B, the same points and some others measured another way; then each row and its match in B
B (72 x 28)
-82 -131 141 133 -37 -239 209 83 -6 -174 -1 113 -98 127 -26 -73 53 24
 -143 -55 -36 -56 -43 -3 -49 -38 333 -236

176 99 14 -30 -217 175 18 179 141 250 -103 -7 283 -208 258 251 -21 -110
 157 74 275 -111 -132 164 -39 -52 -241 -445

-225 22 210 186 -22 -90 331 139 -58 -19 22 279 -35 269 -49 -2 -35 188
 -196 96 226 114 -26 129 -148 29 245 -41

302 -40 -57 -240 67 300 -275 -23 108 140 -13 -209 278 -81 -65 395 -59
 -406 196 -198 -108 -300 71 69 -70 111 -367 -173

168 12 -127 -304 -173 1 -3 338 10 -78 -278 -264 255 -215 112 106 43 -295
 33 -223 40 -255 -90 74 137 -73 -236 -506

120 37 147 14 77 138 -152 -90 242 211 187 38 -56 90 -23 293 -67 -78 217
 95 -2 -120 55 67 38 18 9 30

-33 -19 148 -137 87 -66 110 184 112 -54 110 126 -171 -57 -123 236 316
 151 -26 -12 -169 0 -100 -159 14 43 286 -91

-60 -516 155 357 221 -343 237 -71 232 -58 196 130 -215 113 -283 -133
 -122 71 -40 -223 -183 -40 109 -96 60 144 457 -102

266 -109 -92 -165 -124 310 -130 -144 203 349 112 93 356 -270 187 410 -25
 -204 402 69 -31 -94 -18 11 -86 138 -341 -198

163 -260 -97 79 38 -62 -8 203 62 -154 -233 -365 191 -33 -228 -123 -159
 -238 55 -483 100 -241 -20 32 -47 42 -59 -506

-65 -227 -67 149 -126 -267 28 -99 112 -170 54 -27 -130 70 -42 -284 -116
 121 352 -64 -10 61 -61 -120 92 -62 372 -153

85 166 -74 -112 -168 337 -218 -153 -34 360 109 140 266 -222 240 516 -31
 -14 380 199 -17 120 -68 125 -233 70 -282 49

-186 38 71 386 -162 -394 116 214 -101 -177 -175 -106 -201 39 57 -247
 -161 201 -46 -88 169 86 -137 183 28 -246 399 -311

176 -213 52 92 144 37 -223 -242 243 249 223 -21 -17 -38 -40 294 -231
 -224 248 -74 -255 -169 175 83 86 81 -42 46

-39 -492 173 168 194 -171 239 -233 83 -354 201 197 -94 478 -407 -233 39
 -73 -85 -208 -160 -137 107 -268 -246 221 482 -66

74 -121 13 177 -23 -88 -166 -132 123 142 159 23 -111 -251 70 235 6 94
 299 -10 -245 53 -72 -30 -45 -25 207 -104

9 -93 36 -236 53 -126 200 384 105 -289 -191 -203 11 224 -252 -170 19
 -178 -131 -291 135 -265 18 -28 231 -3 73 -314

126 335 287 -139 34 269 -215 -64 -30 279 171 193 -4 24 215 738 148 -230
 -154 264 -229 -193 55 232 -179 -42 -144 98

143 73 -126 -385 -34 366 -107 111 -116 232 -87 -11 454 -220 73 563 15
 -309 59 -108 -89 -98 28 156 -160 176 -531 -89

115 211 79 -314 -158 150 -50 69 184 244 23 54 138 103 290 277 -157 -328
 114 255 126 -251 115 258 319 -100 -303 -41

-157 436 294 -46 44 50 -95 71 -5 222 213 250 -315 79 109 526 140 224 -38
 362 -112 126 -23 177 32 -119 205 329

96 208 31 -379 -147 192 134 402 115 202 -149 13 271 -109 201 322 54 -195
 -39 80 240 -174 -47 190 194 -20 -361 -298

91 -49 35 -306 -69 9 355 567 208 -83 -236 -80 210 -41 -66 -22 171 -109
 -121 -169 321 -226 -123 -35 209 34 -97 -563

134 -21 -178 -266 -30 66 -67 365 16 -220 -281 -400 193 -120 -233 -16 106
 -101 193 -407 117 -149 -158 -110 -9 24 -101 -442

-14 290 270 240 -28 15 -216 -117 11 324 225 202 -241 -113 265 547 36 125
 38 322 -191 68 -48 234 -113 -160 183 110

-13 -508 7 365 103 -228 118 -165 128 -349 79 -48 -101 244 -429 -413 -45
 139 234 -342 7 5 -61 -308 -260 143 538 -265

-97 -295 212 239 196 -262 268 116 10 -299 44 81 -191 205 -362 -101 159
 112 -259 -269 -113 -57 -44 -158 -214 101 510 -224

-44 -364 -15 93 101 -33 33 -308 -15 -116 167 126 58 279 -249 -48 -170
 -102 152 -160 -171 -5 144 -87 -198 213 166 120

63 51 268 176 121 -17 -97 20 96 83 167 78 -228 -76 -47 390 228 103 -41
 25 -211 -57 -92 -18 -184 -30 300 -110

104 -62 123 102 -47 125 -109 -313 179 479 307 319 82 -103 297 485 -188
 -147 209 294 -176 -28 134 209 8 59 -128 121

-50 304 170 -88 -137 -30 -128 -46 -41 292 158 241 -132 -117 417 531 4
 -58 -21 371 -262 2 37 282 143 -177 3 161

-28 -194 -2 261 -7 -240 42 98 80 -52 -2 -62 -125 -199 -92 -31 23 220 162
 -189 -69 96 -146 -75 -45 -24 344 -287

-76 -61 254 285 -53 -237 84 -157 258 315 337 379 -299 -70 275 221 -73
 180 107 361 -156 86 36 121 211 -99 358 70

41 -152 -166 -209 -25 -94 44 307 124 -277 -207 -336 66 16 -281 -241 -4
 -28 248 -368 141 -109 -96 -157 179 12 71 -356

191 89 -163 -160 -221 111 -291 -26 -88 151 -116 -180 270 -300 293 342
 -122 -312 241 -58 -142 -143 -30 204 -22 -90 -331 -243

-22 306 82 -277 -238 89 -90 -51 27 33 122 194 -66 70 268 250 179 34 245
 380 -28 16 -100 -7 45 -141 98 55

109 -86 -119 -214 -86 -25 72 315 241 -78 -212 -294 158 55 -97 -208 -178
 -178 236 -221 320 -214 -11 33 344 -35 -135 -379

176 -120 97 -56 163 -25 -52 209 181 -264 -117 -339 -41 238 -354 -93 15
 -239 -20 -369 71 -371 11 -71 40 -2 116 -362

68 110 -61 -305 -49 395 -117 -84 -138 345 89 219 377 -174 159 667 13
 -191 110 104 -162 39 55 164 -241 201 -447 146

-41 -146 -20 147 -62 -281 -60 -37 3 -199 14 -98 -181 -22 -59 -120 -22 75
 189 -148 -176 14 -71 -74 17 -96 378 -165

129 152 34 -154 -198 -21 130 487 191 77 -254 -170 142 -169 192 68 20
 -121 -3 -32 328 -219 -141 169 272 -168 -150 -570

40 201 52 3 -108 -130 -209 137 38 135 -31 -133 -152 -231 229 294 -41 -37
 99 46 -150 -70 -53 214 213 -227 48 -142

199 -38 -134 -444 -44 286 -38 172 185 145 -65 -100 355 -106 -22 255 -6
 -271 263 -112 97 -189 10 -3 132 142 -403 -208

-72 202 147 116 -131 -161 23 184 100 206 16 69 -167 -111 263 198 -82 112
 27 200 65 23 -56 249 225 -213 129 -110

50 57 44 -156 -147 -61 175 386 105 -239 -216 -146 58 92 -42 -162 149 -31
 7 -110 299 -184 -175 -61 80 -104 116 -511

-4 151 219 12 115 -22 -137 22 226 100 202 24 -326 128 -83 234 45 115 155
 133 -74 -38 8 16 163 -85 269 128

29 -92 -53 -63 -151 -39 -117 -262 -46 121 110 121 106 -19 250 200 -219
 -252 187 100 -248 -66 126 156 49 -15 -85 57

158 -181 -214 -286 -170 109 -13 -17 133 177 -81 -81 407 -52 174 63 -360
 -436 291 -81 75 -215 159 176 268 75 -458 -181

23 427 52 -8 -251 -134 -283 198 15 335 -29 -79 -189 -476 523 494 -9 55
 149 253 -169 25 -135 341 313 -371 -17 -135

119 -27 190 9 158 -53 2 251 228 -288 -49 -248 -194 247 -365 -102 187 -13
 0 -248 117 -269 -100 -173 -10 -45 337 -356

163 179 50 -164 -186 123 66 384 211 401 -80 51 190 -474 356 485 135 -21
 68 135 142 -75 -167 184 169 -75 -266 -431

63 347 -104 -306 -192 367 -343 -118 -131 235 77 60 186 -190 227 562 105
 11 425 222 -102 136 -120 60 -227 -1 -248 144

-127 -293 132 356 185 -218 57 -166 81 -155 184 66 -250 293 -350 -155
 -121 181 102 -159 -90 79 53 -101 -133 96 498 73

91 -96 165 192 65 68 -153 -313 137 434 331 276 -28 -132 188 539 -129 -96
 119 187 -316 -16 130 177 -74 74 -11 148

-26 80 201 -13 242 63 -141 -31 -169 -3 96 36 -91 184 -191 455 21 -173
 -261 -122 -332 -126 139 160 -213 73 42 199

-109 -165 319 357 328 -262 215 261 231 -170 85 -31 -403 275 -489 -118 74
 283 -175 -237 84 -33 -28 -92 13 37 593 -136

110 -412 228 103 76 -174 260 -87 195 -234 103 141 -11 333 -142 -147 33
 -292 -211 -135 -90 -363 106 -115 -59 88 292 -349

-63 -109 129 409 109 -358 -126 21 180 -121 155 -117 -513 -118 -222 -52
 122 434 268 -130 -194 149 -189 -188 1 -128 714 -129

-30 102 77 -39 -160 2 -77 -192 -67 343 186 317 44 -153 432 499 -120 -141
 32 318 -281 20 104 286 50 -57 -113 149

-47 -108 424 295 217 -204 -56 -345 176 -142 397 235 -504 512 -194 38 33
 27 -55 154 -286 -144 139 -83 -65 -41 650 222

18 -12 43 -319 22 -86 187 480 106 -324 -178 -176 -34 59 -250 -68 306 3
 -75 -254 92 -175 -153 -196 128 -12 178 -396

23 -16 327 362 143 8 -152 -330 118 278 389 312 -258 45 46 471 16 86 33
 224 -303 24 56 84 -231 21 310 181

-81 -536 22 202 175 -113 186 -279 66 -229 215 187 -16 313 -424 -211 -56
 69 157 -237 -134 58 74 -280 -281 298 399 33

-326 334 392 528 98 -31 144 147 -177 152 98 295 -281 211 -87 284 31 519
 -254 206 229 339 -130 261 -412 -58 422 155

-102 366 -64 -177 -61 209 -301 12 -168 264 106 81 -38 -305 103 612 145
 279 338 165 -207 323 -145 72 -157 -4 -46 292

-166 -127 214 313 61 -124 88 -268 11 -84 287 320 -244 290 -144 7 48 262
 89 133 -103 161 -24 -118 -292 61 543 146

1 62 281 318 179 -22 -224 -229 91 318 301 152 -266 52 28 472 -167 -4 4
 141 -274 -18 147 246 -41 -32 170 257

49 -90 -194 -207 -360 -130 221 309 87 -101 -279 -130 285 -134 219 -248
 -94 -129 201 -84 309 -108 -133 42 247 -104 -120 -568

-23 60 -50 228 -88 -23 -190 -16 -113 156 3 -44 -2 -301 92 295 -41 176
 226 -52 -116 186 -141 116 -225 -48 85 -105

-116 -68 60 136 -128 -85 214 42 -3 217 63 292 85 -120 202 182 -86 110 1
 138 32 146 -30 158 -37 30 47 -96

147 29 -174 -110 -254 60 -254 -133 -3 200 -63 -133 254 -148 334 184 -339
 -354 335 27 -46 -143 75 276 143 -110 -333 -138

174 185 94 -309 -66 204 -24 241 75 244 -61 16 218 -152 219 512 70 -308
 -102 65 -9 -259 13 216 94 -17 -353 -228
Rows of B count from 0, top down.

-137 -71 18 -14 10 52 345 40 -116 -140 29 -57 -108 -54 -137 165 218 246
 -129 23 75 -250 196 159 -353 89 457 -44 -273
29
92 -5 20 3 97 140 140 32 -241 -172 193 145 -174 13 -230 -195 136 320 136
 -54 165 -290 98 30 -429 47 270 135 -217
46
-289 -121 116 -4 -130 162 239 108 -59 19 -79 -156 -42 -8 -392 144 159
 -13 -114 -22 72 -161 71 182 -109 -25 269 0 -169
13
20 -38 34 -65 -13 44 -219 14 70 -10 -305 -53 -227 21 -111 272 21 -104
 -66 178 -247 134 -81 -12 276 -56 -274 -46 -203
52
88 -91 -90 -251 -16 129 334 -171 -178 -197 201 339 -12 -2 -34 -221 -34
 421 210 -66 159 -258 46 136 -393 209 103 111 16
64
1 -117 63 -154 -156 235 268 -38 -127 -34 196 143 -19 19 -276 -165 3 218
 175 -68 143 -207 -26 152 -298 67 118 68 -37
33
304 144 173 178 -193 95 -228 44 -12 -34 -67 56 -263 -16 -2 -9 -49 0 -27
 178 -152 108 -38 -288 101 13 -476 -10 -182
58
-240 -4 -42 -225 141 86 8 -496 9 -134 -521 151 -284 186 484 441 -275 116
 -230 275 -259 1 31 -25 260 251 -211 -251 -441
63
-223 -63 -2 -13 64 -43 384 -12 -172 -267 -84 -132 -81 -53 -99 165 204
 202 -204 -104 46 -295 250 187 -220 124 396 -4 -187
61
8 -12 -106 -36 149 -21 329 -37 -211 -312 82 128 -134 -89 35 54 220 446
 -56 8 116 -317 276 80 -462 162 405 51 -232
65
406 -85 41 -120 -285 -36 95 120 101 -57 194 53 -33 -128 -168 -98 58 94
 148 -1 -143 84 -108 77 -50 65 -251 15 186
6
-124 5 52 36 -258 -44 -1 32 -14 -117 -406 -92 20 -148 -118 220 31 -130
 -247 80 -191 112 65 -31 324 56 -472 73 97
49
171 -7 51 142 187 -176 -458 302 409 33 -225 -168 -333 144 -159 -75 32
 -494 76 -264 -156 180 -165 -279 807 -216 -623 120 105
39
154 -74 53 -67 -412 78 5 127 184 91 -77 53 9 -170 -127 193 41 -33 -3 222
 -159 207 -80 -30 143 -3 -433 -29 94
42
210 114 244 186 -218 88 -33 -31 200 70 -8 -20 -305 86 201 81 -126 -60
 -130 134 -137 80 -24 -277 136 102 -299 -234 -287
69
197 131 208 225 -217 25 -171 90 -5 -35 -173 -124 -258 -66 -69 167 50 -69
 -207 234 -245 134 17 -188 93 17 -312 -89 -255
32
168 -8 164 8 -429 119 67 2 209 92 -8 60 -57 -45 50 52 -126 -59 -18 92
 -108 131 -80 -150 194 77 -496 -116 41
18
-250 -146 -103 -186 -25 185 283 12 -170 -85 -44 162 48 -90 -281 102 178
 275 33 72 176 -215 129 206 -325 43 266 137 -94
45
56 -41 74 -41 -313 147 117 7 217 118 -20 154 -51 -39 53 101 -62 28 -15
 178 -24 92 -25 -107 47 95 -290 -97 -40
21
-69 11 144 -35 78 150 154 -194 -332 -240 33 41 -162 189 -210 -343 -133
 145 76 -288 104 -335 8 78 -143 138 60 130 -122
48
-29 -199 29 22 83 -277 8 334 875 251 -92 -237 -195 188 31 62 36 -596 -37
 -364 -61 189 -132 -100 827 -78 -283 -144 216
50
-302 -87 90 -89 -128 36 115 -12 337 270 -333 15 -58 136 -113 134 -83
 -270 -278 221 -98 206 -75 132 167 205 -14 -154 -101
55
-53 -82 69 -64 -107 283 155 44 -56 71 110 121 -114 22 -251 23 87 187 82
 128 132 -138 13 64 -316 -2 215 -7 -262
47
89 -130 -64 131 187 -335 -205 548 689 132 -133 -275 -243 -6 -167 173 326
 -490 -33 -221 -92 198 -29 -144 681 -238 -219 21 138
56
-172 -100 54 -21 23 9 334 63 -4 -75 19 -115 -107 20 -197 75 174 88 -133
 -80 64 -210 128 194 -215 94 423 -51 -187
53
209 67 -298 -59 224 -268 51 120 -38 -259 -83 439 -8 -196 -11 -246 228
 320 -26 167 73 20 210 -33 -340 278 -47 334 168
35
-380 -143 -43 17 226 -81 -299 260 600 281 -537 -162 -230 186 -151 314 75
 -604 -155 -27 -87 233 -97 -104 836 -186 -305 -14 -74
66
167 -152 -12 -27 -135 -53 2 344 575 224 126 78 -47 11 -147 -152 61 -267
 200 -189 89 152 -133 -136 394 -85 -389 69 315
60
49 -18 -26 -83 87 137 200 -38 -192 -137 167 272 -110 33 -156 -254 65 332
 131 -14 197 -251 84 56 -450 148 233 147 -130
30
-45 -85 -68 -141 65 40 433 -92 -178 -263 155 153 -37 -15 -45 -125 87 377
 57 -165 180 -350 176 169 -383 193 318 87 -47
44
106 3 182 -8 -363 99 39 -75 -36 -81 -102 -19 -42 -21 -85 -45 -166 -63
 -15 -54 -147 34 -84 -66 241 79 -537 12 109
23
-115 -11 18 23 26 -299 242 69 187 -95 -222 -76 -18 25 -75 -121 48 -167
 -306 -120 -76 45 99 129 117 299 12 32 158
28
-285 -90 202 -61 -72 161 335 -174 -133 -90 -55 -162 -110 181 -188 -23
 -103 4 -104 -224 30 -276 17 206 -31 127 217 -92 -193
9
-132 24 -188 27 185 -215 -107 230 54 -79 -421 112 -52 -144 -242 92 292
 -45 -254 258 -49 145 161 29 -9 107 -22 234 6
59
-266 -41 -62 -68 244 -59 311 -120 -143 -262 -151 37 -107 77 -30 -34 74
 174 -150 -159 105 -299 206 149 -148 207 314 74 -141
24
